Each row is followed by its class number.
[  70  -32  180 -171 -206 -223   84 -265 -300 -352  -42  163  -12  199
 -187   49   39 -318  -95 -305  107  191 -161  735 -191 -103  121  136
 -270  237 -103   55   49 -120   52  322   49  313 -203   68  -24    4] | 6
[  33  115  144    4   53    5 -102  -14  -25  201 -138  -93   85  -26
  -65    0  -30  110  -54  219 -171 -102    6 -251  -21   -4  138  -69
  218   24  -20  -47    6   94  -26   13  -88  -99  -55   42  202  271] | 0
[ -40   56  -11  118  158   48  -13 -117 -504  -12  272   30   86 -146
 -212 -213 -232  307  148  172 -136  -10  356  461 -183 -218 -117  190
  559  104 -170   59  -25   56 -142   37 -137  311 -454  171  132  609] | 1
[ 487   83 -265 -188 -269 -168 -148  142  213 -361  -67 -166   28   54
   23  100 -107 -342  168 -164 -103  234 -146  -21  -43   20  346  321
 -108   62 -129   35 -105  -66 -179  304  -56 -358 -106  101  -13 -174] | 10
[  90   79  -34   86   75  -58  -79  168 -162  126  -96   -2 -103  -48
   -9  389 -156   23   47 -111 -130  -85  156  -69 -142  -58   48   54
  -71  232   89   51  -33  -23 -135  135  288   74  -63  236  -38   49] | 0
[  90 -123  -23 -302 -158   34  134 -212   11   -6   52  121  -91  139
 -254  -36    5 -138  396   95   25  606  -72  157 -122  -17  100 -150
  450  -27 -107 -102  -34   77  320  206 -127  228  153 -203   46 -147] | 5
[ 233  -78  123   60  -59   16  199  -96  429  178 -224  -53 -168  115
  103   26   18  -93  120  159  -91  -62  422    8  -46   38  -35  103
   60 -138  104   65 -336   46 -177 -170   73   -9  277  -31  171 -383] | 11
[ 185   35   50 -116   72 -243 -154  200   42  199  150  -94 -137  165
 -122  -98  -81 -163 -157 -118 -289  -71  170  -43  -27   16   90  -51
   -9  104  -37   16   49 -117  -46  109  165 -174 -254  153  121  105] | 11
[ 233 -197  -98  -95  182 -225 -255  -32   21  114  -90  -29  230  -84
 -186  188 -122 -126  193 -117 -285   88 -149 -111  -26  -85   76  129
    7   98 -121  125   21   45   62  128   57 -170 -358  185  343  217] | 5
[  93  125 -350  200  -22  226   77    2  -20 -186  109 -161    5  150
    0 -323    2   46 -298  236  -72  -19  -79  182    9  187  -56  128
 -143 -247   16   69   18   -1   86  -42 -154  114  -85  -86  -67 -113] | 2
[ 137 -247 -235 -107 -119    3   19  120   38   -8  -73   14   24   88
  -78   11  -80  125 -117  253    7  353   26    0  -45 -163  -32  170
  -55 -462  -63   42 -210  -22 -154  -16 -261  -83 -173   27   34   61] | 1
[ -65 -176   -3  -30  195 -169  -31   -2 -163    3  -58   57   19  -84
 -139 -133 -139   37    1   -3 -322  303 -160  -88  224  -62   16  105
  109 -133 -132  -36 -169   12   62  -70 -102 -291 -396  122  -16   51] | 9
[ 286  -36   -8 -127 -109 -172   73 -186  150  182 -273 -146 -305 -110
 -159    1  -45 -172  168 -156  -94  409 -113   25   53  -32  210   -1
   76  -56 -131  130  -74   54   10   90 -219  -98 -212   82  -45  319] | 10
[ 422 -133  -63 -144  -67 -325 -178  -98  276  -20 -120 -114 -140  -46
 -173  117 -168 -176   59 -137 -283  177   48 -142  156  -69  100  116
   25   62 -152  122 -135   78   47  144  -26 -346  -97  272  -74   75] | 6
[ 198   51  -52  209  345  -67  202  -98 -604 -138 -154   21  138 -203
 -217   46  -63 -110  442  200  -65 -127  153  171 -121  -22 -221   72
  236  127 -103 -139 -105 -115 -146  -42  123  270   -8  125  276 -223] | 5
[ 326  125   20  109  129 -321  -61  -47 -149 -134 -183   20  -74  -54
 -100   16 -176  -36  -38  -12 -127 -452   56  124    4 -185  110  164
  -90  166  -39   -8  -83 -204 -163  152  264   78 -174  414   80  119] | 1
[ 210   -9 -199   15   54    0  117 -216   97   92 -358   44   67  -47
   39  163 -194  150  -39  323   91  102   56 -338  294  120   82   19
  370 -300  -26   16 -169    8   64 -154  -20  137   65  215 -110   49] | 5
[ 195  189  -93   80   -7  -22   65  -46 -168   33   64  -76   21   15
 -156  157   38   40 -131 -161 -104   -6 -212  155  118  -66  335   78
 -363  169  -91 -113   59  -43   45    3  -31 -132 -253  258 -160  -99] | 9
[ 246 -170    5  -70  -73   26  -81  221 -109 -201 -225   52    3   19
   99 -109 -137   93 -107   93  -98  107   62    0  -53 -154  113  104
   96 -214 -121 -175    4  -13  -53   45  -30   -5  -64 -113  -88   24] | 7
[ 240 -307 -253   54 -115 -146   76  123   51   32  168  -93   52   85
 -264 -191 -195  -30  -61  287  -98  132   15  -70  -10 -157   61  -80
    4  -98 -171  124 -142  -31    6  -94   61 -116 -351  -59    5  412] | 6
[-195  256  -24 -361 -109  -77  -88   97 -439 -180  169  174  284   -6
 -408  -35 -108 -143  265  157 -160   29  117  193 -439  260  -50  214
   13  159   -5  -50 -107    2  127  278  -28  288   91 -109   96 -128] | 3
[ 199   12   78  -25   72   80   71 -125 -155   35  -30   33  -30  -36
   79    1 -161   36  -93  232   65  167  116  149  164 -188 -113  116
  292 -109  -68  161 -161  -35   67 -137  -82  167  220   41 -277  206] | 0
[ 111 -177 -216 -217   11  -78 -102   28   15  -51  -52   81  167   39
  -67  222 -112 -131   67 -141 -168 -130 -330   15 -184  122  -92  136
  -54   46  -13  -58 -156  -36   17   45   58 -232   19 -262  108   15] | 2
[ 305  117   19  -19  143 -272 -178 -128   57   16  430 -152  -14   79
 -287  146   -8   34  173   83 -142   35   64 -126   85  -58  190    1
   80   53  -71   71   54 -124  -66   43   44 -127 -583  188   43  136] | 12
[ 252   92   17 -110 -147 -270 -314  -57  -21   52 -373  -37 -100 -123
 -126  123   -5 -299  -47 -312  -86  899   -5  -36   79  338  -51  -80
  -35  151  -51  294   57  -62  241   65 -450  -50 -106 -174 -166  -29] | 8
[ 221   84  -19  170  163 -173  -73 -263  -78  190 -182   59   86  -32
  -61   43  -91   29 -165  210  -76   56  -47  114  138  -97  187   24
  214 -136  -46    8 -237   31  -62 -122  190  272  -67  467  103   23] | 7
[ 174  140  157  -69   51   39   43 -115 -194   36   23  -18   27   70
  -16   48 -146   90  -90  160  -98  265   96   22  200 -117  -63  146
  206  -54  -90  145  -61  -28   26  -62  -40  193  159  176 -421 -277] | 6
[ -98  128   55 -226  -65 -127   83  249  287   20  217   24 -243  145
 -113  105   42  -69  188 -290   54  -39 -228 -243 -156 -179   69  -68
 -413  258  -68  144   98 -246 -137  147  -86  -86  117  -14   21    5] | 0
[-216  251  217   80   84   28  -74  -81 -308   53  -77    6  -67  -63
 -158  -85   11  165 -254   96  -41  174  124   35   42 -163   69  -56
  134 -164  -17  -71   37   25  -54 -312 -229   83 -477  169 -242   38] | 10
[ -77  -75 -230  -53   59  122  218   65 -161    2  -40  148  -41   10
  -22 -117  -92  203 -185  121 -101   87 -224  190   -2  -47   82   76
 -154 -137  -94  -68 -245 -203   98  -77  -13   87   69 -134 -126  264] | 1
[ -83  -61  -41 -127  -52 -126  -22  108  -23   39    0   22  149   81
 -129 -272  -65   -6 -226  158  -93  428 -239  156   44  -90 -113  -73
 -197 -376 -227   58  -96  -83  -99 -263 -283   43 -122  -90  -25    1] | 6
[  88  -18 -211 -111   67   17  153   38  -36   33  134  -85 -157    7
   55   -7   -1   89  -30  130 -140   -7  167   64  -95 -253  118  -91
   87 -186  -39  161 -137 -238 -165   98 -123 -282 -208   89   62  161] | 1
[ 166 -298   24 -151 -145 -241 -180  352 -142 -179  -32  -94  -86 -195
  -55 -260 -178   86   91 -172  -16   16  158  123  198 -170 -332  539
 -389  -92  -13  180  -38 -366  -52  407 -204 -327 -135  -63 -292  365] | 8
[-275 -249  -39 -155 -155  -70  -73 -152  -15    7   39 -235  267   27
 -294   18   62 -169   58 -205 -250   17 -552 -436 -343  245  100  -28
  240   77   63    5 -135  255 -135  125  155 -565 -454 -273  -34 -225] | 4
[  28  -32 -139  -29 -111  146  112  222    7   17 -124   53  143  -13
  211 -142 -151    9 -166  -58   21   50   98  153  161   -2   -9   35
  -51 -162 -151  -20  142   35   57 -111  -87  133  155   72 -145   31] | 11
[ 252 -190 -189 -150 -351 -386  227  -57  435  -44  212  -99  -70   82
  172  -96 -160 -216   17  -61  -37  431  -50 -119   49  -13   95   11
   33 -323  -60  188 -172 -193 -234  -17  182 -348 -149   80    2 -114] | 12
[ -20 -158  -35  -29  131   42  108 -102   27   32  -37   42   54   -1
  -94 -140   18  -22   -4  121   -5  -11 -142   97   41 -150  -98   31
   22 -111 -114   28 -122   17   31 -224 -147   13  -53 -102   41   89] | 12
[ -42   86  155  -17   30   25  108  -61 -159 -136  -43  -49  129  -50
  129 -130 -106  -56  -61  176   41  313  -59   -7  109 -143  236  199
  242 -296  -53  -16 -137   -8    2   45    3  -82   31  319   51  121] | 9
[ 133   69  -37  -55  -76  -91  -59  147 -101 -267  -11  -43   68   24
   55  -59 -141 -100 -142  -34   42  274 -239  267   58  -34  213  160
 -290 -236 -199   93  -92  -72 -187   14  -71   47 -115  132 -292   42] | 4
[  -9 -152   32   45   51   39    7   78  141  273  -63  -33 -154  -30
    0  -52  -68  245   65  -18   93  156  126  -17  160 -146  -92  151
  -15  -80   16   12 -109   80 -109 -128  -96  -40  -78   46 -121   39] | 11
[ 257  237   71 -181   65  -18 -120  -40   92  -43 -218 -262   87 -114
   10 -234  -71  142  128  136  -75  246  106   72   21 -287   59  200
  159 -219 -185   92  -65 -231 -147   99 -236  -31  210  130  102  -88] | 2
[ 124 -115   67 -217  -31  -37  -93   22  -95  -54 -193   35   79   73
   50  208 -113   18 -129  269 -258   45  -88 -101 -102 -157   35  294
 -184 -196  -48  -25 -183   13  -20  271  214  -89  361  277    4 -158] | 7
[ 113 -166  -79  -90   78 -127 -162  -54  -38 -122 -197   45  104  -36
  -67  -20  -38  -43   43   75  -55  269 -118  -71  -48  -14  194   96
  236 -188  -93  -89 -218 -113   -3  127 -132 -249 -207   56  227  137] | 8
[ 273 -366   13 -204 -137  -92   93  -71  107  180  -22    5 -171    4
 -119  133   84 -323  295 -136  220  166  -11  141   -5   -8 -211  -91
  -96  272  -98  183  -41  -86  160    8 -363 -371   70 -428   20  370] | 11
[  53 -181  -23  -11  250 -230 -409   90   34   47 -168   75   17 -111
  -74 -149  -35 -125   32 -145 -140  353 -131   13  148 -135   -8  195
  210 -116 -149  -10 -134   10  -88   51 -152 -100 -219  306  307  172] | 5
[ 198  -88   36   25  -98  -95   36   40 -146 -226  -92  -57   52  -12
   59 -207  -49 -127 -183  199 -174  113   83  197  114 -102   76  134
  -72 -188 -121 -129 -120 -103  -13  -17   23 -266  -57   52   26   70] | 11
[ 119    3 -103  102  -44  -51  239  -48 -162 -144   -5   -3   55   68
   18    9 -141 -112   68   58  -70  472 -213   76  149   14   61  -82
  -25  -95 -119  101  -53  -33   -6 -111   -7   43 -200   16 -225 -321] | 10
[-108  -33    9   85  123   38  111   28 -303  -71   14  129   70  -47
  -22 -183  -29   97 -197  149  -27  -26   99   90   26 -124   71  107
  129 -115  -70 -110 -140 -114  -25 -137   17   46 -147  138    0  160] | 0
[ 117   58  -18   77   68 -244   62  -96 -206 -148   72   28   85  -14
  -91 -101 -125  -15 -194   49 -182   56  -71  147   52 -158  289  -90
   79 -180  -58   47 -128 -202  -11  -22  180   28 -398  246  -23   99] | 5
[  22   12  170   19   65  -37  -74  -57  -74  127   77 -221  -63  -67
 -188  -31   45  -35  224   -3   24   60  136  -86   15  -28  161 -104
  304   63   26  143  -39  175 -104   88 -202 -245 -433   43 -123   90] | 6
[ -71  159  207  -76   11  -23   30  -85 -169 -109  -57   28   70 -141
    3   -7   18   22   49  169 -143 -172  -11   98  -10 -255   61  114
   19  -38 -115  -90  -22  -64 -154 -171 -116 -120 -122   16   52  179] | 9
[  10 -167   91 -186   16  -96 -128 -190  200  224 -207  -13  152   50
  -92    0 -148   -6  -79   57 -150  221 -187 -130   78  -21   37  122
   32  -49 -211  -64  -62  124  111 -183   84 -213  -24  156   -5   12] | 2
[ 288  217 -157 -152  176  -98 -153 -118  -28    1  -85 -137  -37  112
 -219  398 -171   41  -86  -76 -338  215 -127   46 -106 -117  190  -17
   -3 -107   49  -13 -153  -56   22   73  103  -56 -269  160  -73 -259] | 8
[ 146  -14 -156  -30  -92  116  209  -89   93  157 -422  -17  -32   23
   25  152 -159  -77   45  194    4  369   14  -89  149  173  -25 -183
  274 -145  -21   20 -180   27  184 -131  -67  124  308 -143 -127  -36] | 11
[ -47  177  126   32   16 -149 -215 -146   72   71 -116  -22  -35   59
  -19  -76  -13 -114  -54  194  134  162 -141  168  122  -14  137  -19
  124 -188  -28  -19 -187  -88 -100  -48  -18   -4  -50  291  -17   16] | 2
[ 230  -58  -76 -148 -162 -129  105 -140  109 -160 -103   67  -28  145
 -167  331    4 -476  179  -81 -188  198 -197  -14  141  -21  106  121
 -136   74 -106   90  -40  -78   55    5   67 -102 -229  113 -176 -283] | 3
[ 351   38   47 -197  210 -211 -197  -92  203  166  -20 -216  -57    6
  -76  145 -151 -121  133 -119 -174   -3 -164 -210  180 -196   28  234
  142   27  -92    1  -16   -1  -84   86   70 -340 -105  354   68   48] | 12
[  63   21  231  -78   65  -96  -71    7 -194  208 -153   13  -65 -177
   96  -96  -35  258   25  -44   -1  -74  124  -81  311  -85   43  351
  230   35   83   35  -19 -349  -43  257    9   -2  -59   99  -89  447] | 5
[  60  252  -34  -34  263 -106 -260   47  -59  -50 -132  -41  217  122
   38  290 -112  -67 -319 -237 -196 -100 -443   12  -55 -145  -30  128
 -244  -70  -86  -74  103 -163 -183   39  122   41   29  438  269 -105] | 8
[ 119 -207  115  179   20 -151  132 -108 -266   -4  175   52   49 -108
 -216  -72  -35   67   52   65  -62  346  -64  150  194 -199  180   93
    7 -129 -126  -72 -106  173   26 -105  141   87 -297  262 -198   15] | 2
[ 130  -51 -218  117   19 -104 -120  -64 -125 -112 -156   59  -28 -145
   16 -192 -195   -9 -257  180 -197  490   78  205  100 -149 -160  -46
  239 -383 -220  176 -149   97  -65 -267 -276  136 -110  212 -120   11] | 4
[ 598  174  -99 -107 -127 -189 -524  135  151  122 -258 -201 -114   20
  -99  410 -148  -91  -67   40 -299  453  151   24  214  -41  -45  -69
    3 -153   29  142  -29 -105   11   95 -236 -116 -125   -8 -202  -26] | 3
[ 269   -7  -19  228  121 -168 -161   49  -22   92 -156  117 -132   80
   63  163  -98    8 -263  -26  -86  -59  -66  -79  -13 -149  109  136
   -1  160   52   28 -130 -233  -92  -18   77  -45 -168  208  210  242] | 12
[  57 -290   92  193   36 -179 -103   81   -2  -39  -87    6 -187   17
 -211   66  -17  257  150  -96  -96  191  -88   22   21   26   72 -108
  -89  -11  -97 -159  -97  103 -185  153 -208 -120 -407  -72  147  256] | 6
[ 179   81  -43  -42   73  -40 -119 -123  -29  -46 -266   38  212    8
 -191  -51 -190   13   20  236  116  333   17  -63  -58  -40 -158  100
  316   53 -275  112 -109  -71  -27 -286 -288  284   89  -52  104  101] | 9
[  -1   23    6 -153   80   24  190 -136 -130  119 -213   74   96  -28
 -134  -61  -85    6  136  160   -2   91   59    3  -12  -56  -12   25
  263   29 -210  -55  -83  -97   35 -138 -181   59   62   35  134   72] | 9
[ 164   69   74  -10  238  -61  -29  -81  -74  -80  -90   85 -211   80
   -6    0  -32   76 -129  140  -99   64  115  199  107 -169   15  -27
 -171  -74  -93  188   28   85  -47 -118 -152  270 -224   84 -123 -111] | 4
[ -84  172 -108 -179 -114  173  147   80 -502 -284   -5 -124  284   33
 -149 -116 -101  204 -381    3 -162 -352 -144  -13 -373 -283 -127   59
  170  144  -30 -132   54   21 -130  142   78    9  271 -127 -155 -272] | 2
[ 216 -195  -46  548  194  -52  141 -141 -321 -499  188   90  219  -55
   32  192  -22  -62  146   58  106  187 -406 -176  -31  -26  339  226
  356   18   55 -179 -332  134 -151  103  464   94  -55  280  274  -36] | 5
[-139   23   62  187  175 -171   47  -42 -202   41  129   48   42    3
 -167 -152 -111    1  -38   81  -40  354   42  -65  225   74  -37 -124
  268 -110 -103   48  -61  -52    7 -196  -91   66 -401  229   36  117] | 9
[ 199   45 -259  143  -86  -99   -3  103  138   -1   39  -46   35   78
  -68  -43 -266  162 -154  103 -107   -2   39  145   80  -73   81    5
 -162 -119 -145   96  -42  -45  -69    1  117  268  -63  284  -51  128] | 9
[  94  -86   41 -139 -173    1   55   28  223   -8 -158  -24 -149   40
  178  -45 -215  -37   40  160 -111  373  -30  -41   -5  -23    0  -17
  -21 -305  -61  253  -31   -2   75   61  -34   57  127  -96 -182  105] | 3
[ 105 -245 -109   19  -58  -91  -39  -55 -247  192 -141  122  288 -261
 -185  361  -91  -41  185   -1  -35  204 -164  -31    0   57 -246  205
  -19   89  -10   44 -166   26   67 -110 -126  -73  -32 -161  165  470] | 3
[  91  116    2   42   63  -31  -18  174   64 -107  -21 -124   89  -38
 -109 -143 -156  172   -3  301   -9  -35   16  -92  109 -270   88  -83
   29 -381 -110  -26  -53   76 -167  -91   -1  236    0  189  -77   52] | 0
[ -13  -93  214  -45 -161 -262  -59  -39 -278 -237  245 -192  243 -167
 -223   38    4 -235  435   57 -151 -148   27   51 -218  -31   96   64
  189  108  -75 -124  -96   -7 -271  238  208 -450 -370   28   84  111] | 12
[ 265  360 -117  -46  -37 -215 -236  110  -33  -89 -108  -17 -104   -9
   -4 -222 -101 -163   83   49   23  -54 -149  248 -129  187  -12  -53
   16  186  -12  222  -52 -299 -113  117 -384  102  -46 -357  151  310] | 5
[ 166 -315 -153    2 -269  -83   58  379 -178  -16  258  -45    7   59
 -151 -547  151 -170   45   92  297   59   11  201 -319  116  181   22
 -282    4 -171   14   28 -171 -203  100  -85  -41 -341 -365  -21  217] | 3
[ 200   39   29  -38  203  -92 -181 -192  -32  -21 -401   70  -70   47
  -38   32   38   69 -415  118  -63 -223   -1  -98   51 -301  215  256
  -50   36  -66  -73  -73 -197  -24  -69   54  -74 -217  351   88   92] | 0
[  30  103  -21   51   98   12   37   -1  -35  165   60   32 -114   97
 -128  -56 -103  163 -147   96  -73  146  -23  114  102  -25   78   25
  -43 -133  -63  178 -171 -296   83  -43 -248  105 -155   85  -85  387] | 7
[ -42  210  383  149 -276 -264 -131 -176  223   62  364 -246  123 -148
  -86  125  -31   -4  257  -73  -67  194 -144 -278   54 -196   94  159
  129  -46   15  -17 -121  -45 -246   64  197 -370  185  545  -22 -142] | 5
[ 227  107  -50 -127  192  -39  -67 -227 -109  123 -199   64   88   77
  -37  223  -91   45 -133  305  -61  204   59  142  -20 -121  210   62
  127 -278  -94   27 -147 -140    5 -150  -71  128 -248  247   67   23] | 12
[  25  -39  -15 -192  194 -206  -55 -107 -346  -37 -309   60   77 -147
  -62   71 -127 -207  -93   76 -331  526 -120  307    3  -38  162   68
   84 -165 -198   14 -329   54  -49  -29   58  -18 -176  192   15  101] | 12
[ -75   74   64 -119   67 -118 -121  -32    5  110   63   59 -208   14
    4  -87  -78  113   26   24 -102  229  -36  122  -56 -109  203   77
  134  -88  -34    4 -180  -84 -138   49  116   43 -152  168 -127   -5] | 5
[  11  167   53  266   98    3  104  -49   25  -21 -183   27   70  -97
   92 -154  -95  181 -150  343  186 -233  118  -20   29 -243 -150  -96
  -27 -322  -13   47 -118  -24 -154 -334  -87  245  306  305   16 -205] | 1
[   0  202   16   25  -88 -120 -226   55  278  129  -67 -196  -21  101
 -101  -36   32 -106 -267  -49 -202 -105 -224  -19 -122  -37  273 -196
 -265  -68  -77   79  -22  -27 -177 -150 -168 -327 -355   89   49   91] | 11
[  41  -23 -362  223  -43   44    2   50  154    4  -72 -161  167  -19
  -12  232 -119  113 -143 -160 -169  -51 -228 -132   26  -58  257   52
  -20    0  -19   48 -225   36 -215   30   10 -350 -227  307   63   53] | 5
[ 145   76   63 -170  111 -293  406  101 -326 -321  320  -24   75 -193
   63 -176   59 -268  190 -363 -202 -253 -218    3 -135 -277  287  201
  -71  -44  -78   16    3 -508 -251  313  458  -83  -22  250  173   14] | 1
[  -1   57  177   89  154 -314 -306 -254 -119   77  -24  -90  179 -120
 -213  219   25  112  -54  110 -289  -48 -112 -439  218  -79   75    6
  222   69   33   73  -44  -13  -29  147   65 -309 -336  423  158   79] | 9
[ 238 -108 -233 -147 -148 -109  123  118 -270  107 -106   84  -29 -123
   41  -66  -47   -5 -215   49 -109 -100  138  194   36 -160  -90   -6
  -41  -90  -48 -106   16 -263  -15  -59   61  -29  -34 -124  -58  261] | 7
[ 221 -209 -313 -269 -170 -215 -429  294   13  -61 -253   26  176  -68
  -74 -157 -131 -131 -504   68 -180  245   76 -276 -176 -182  -15  508
  -34  -73  -93  129 -165 -100  -73  111  -43 -236  -45  140  222  390] | 0
[ 197   37    1   -5   81 -126 -178  -82  -51  -14  -37   77  -44  -51
 -230  341 -130 -125  -23 -124 -138   87 -101  -83   64  -98   60  147
   77  188  -96   50  -88  -99  109  -28  178  134  -61  228 -136  374] | 3
